A = [104 135 112 148 113 132 121 122 107 124 105 136]
The entry just left of 135 -> 104
The entry just left of 107 is 122

Read these off the grid that follows. Rows and columns are numbered from 1.
1) Read off the bottom entry of the column that holds the smallest entry.
2) Read off the entry at row 1, column 3.
3) Read off the entry in the top-right corner.
4) Read off the entry in row 1 and column 2.
5) Read off the entry just left of the largest entry.
6) Read off the bottom-right entry.
7) Read off the entry just right of the smallest entry.
8) Read off the bottom-left entry.
[[143 146 145 118 123 131 129 140 137 118 123 147 106 128 151 114]
 [120 122 128 137 134 135 124 123 131 117 132 128 140 130 119 120]
 [123 124 123 124 123 129 123 122 121 122 136 123 135 133 121 132]
 [143 145 147 123 120 124 123 138 131 117 110 147 106 123 140 116]
 [135 128 152 131 124 133 123 128 130 133 123 137 113 127 123 123]
 [136 138 133 116 126 136 134 125 125 134 109 144 107 123 139 127]
 [141 138 132 121 131 131 134 125 129 133 103 140 104 127 136 120]
 [122 121 123 132 125 123 126 123 124 135 142 117 145 122 124 135]
 [147 148 156 127 132 132 128 125 140 126 108 150 105 128 137 116]
 [132 122 121 133 125 123 130 122 130 121 137 123 151 122 119 130]
 [124 119 122 120 135 137 130 120 130 138 121 119 119 133 129 136]
 [120 128 123 122 134 135 126 126 122 134 125 121 139 134 130 136]
 [134 150 140 134 123 124 131 128 132 129 118 138 113 123 130 134]
 [117 127 120 125 137 137 131 123 120 132 112 118 133 132 120 131]]
1) 112
2) 145
3) 114
4) 146
5) 148
6) 131
7) 140
8) 117

Read these off the table that follows.
1) Which number is the entry directly below the centre entry?
2) Which number is the entry just right of the smallest entry?
3) Which number is the last entry, reading row by row?
4) Which number is the entry in the top-left corner?
5) Which number is the top-right entry?
6) Which number is the smallest entry in the first row?
7) Which number is the 2nd entry on the main diagonal?
8) Which number is the smallest entry in the last row?
124,120,135,131,132
138,123,137,118,122
114,101,149,137,142
134,122,133,111,106
130,117,134,143,151
134,135,111,114,112
121,107,123,137,117
150,134,110,127,138
119,124,118,125,106
133,143,123,133,157
119,133,103,132,114
138,153,120,120,137
117,133,110,141,132
1) 110
2) 149
3) 132
4) 124
5) 132
6) 120
7) 123
8) 110

M =
array([[123, 118, 129, 122, 153, 130, 120, 151, 124, 143, 116, 120, 122,
        142, 138],
       [120, 143, 141, 135, 124, 116, 129, 137, 131, 110, 136, 140, 127,
        120, 152],
       [120, 118, 131, 128, 153, 147, 129, 151, 124, 143, 143, 120, 122,
        122, 131],
       [144, 126, 156, 126, 153, 122, 108, 151, 144, 143, 113, 137, 124,
        137, 157],
       [120, 146, 151, 137, 128, 119, 122, 143, 137, 106, 140, 140, 137,
        120, 141],
       [138, 143, 141, 129, 128, 111, 127, 131, 146, 110, 113, 140, 134,
        125, 152],
       [144, 135, 136, 127, 128, 119, 108, 128, 144, 114, 119, 125, 137,
        135, 133],
       [141, 132, 129, 126, 128, 119, 122, 128, 133, 131, 116, 122, 132,
        140, 133],
       [120, 143, 139, 131, 146, 116, 127, 151, 126, 114, 140, 130, 135,
        122, 145],
       [129, 135, 136, 128, 128, 116, 127, 131, 137, 118, 123, 137, 127,
        125, 143],
       [144, 137, 129, 122, 153, 114, 108, 131, 135, 139, 116, 120, 135,
        142, 138]])
Read off the second largest entry.
156
Read off the entry just right of the centre entry.
146
The centre entry is 131
Read off the maximum.
157
The 1st entry in reading order: 123

W = [[131, 114, 122, 151, 121, 119, 130, 122], [126, 120, 140, 136, 124, 130, 133, 128], [118, 129, 128, 146, 134, 133, 127, 129], [133, 147, 126, 120, 132, 134, 113, 139], [129, 134, 111, 109, 131, 140, 130, 124], [140, 128, 113, 148, 111, 107, 132, 112], [135, 116, 138, 125, 128, 140, 118, 122], [121, 131, 136, 142, 129, 131, 131, 143], [118, 117, 144, 139, 126, 131, 140, 132], [123, 145, 131, 134, 133, 126, 114, 128], [123, 140, 128, 138, 142, 123, 125, 130], [122, 132, 135, 131, 126, 130, 126, 139], [120, 144, 137, 143, 126, 132, 118, 128], [130, 106, 126, 147, 148, 149, 115, 145]]
The maximum: 151
The entry just right of the smallest entry is 126
The entry just right of the largest entry: 121
Report the smallest entry.
Answer: 106
The entry just left of the smallest entry: 130
Report the entry just left of the largest entry.
Answer: 122
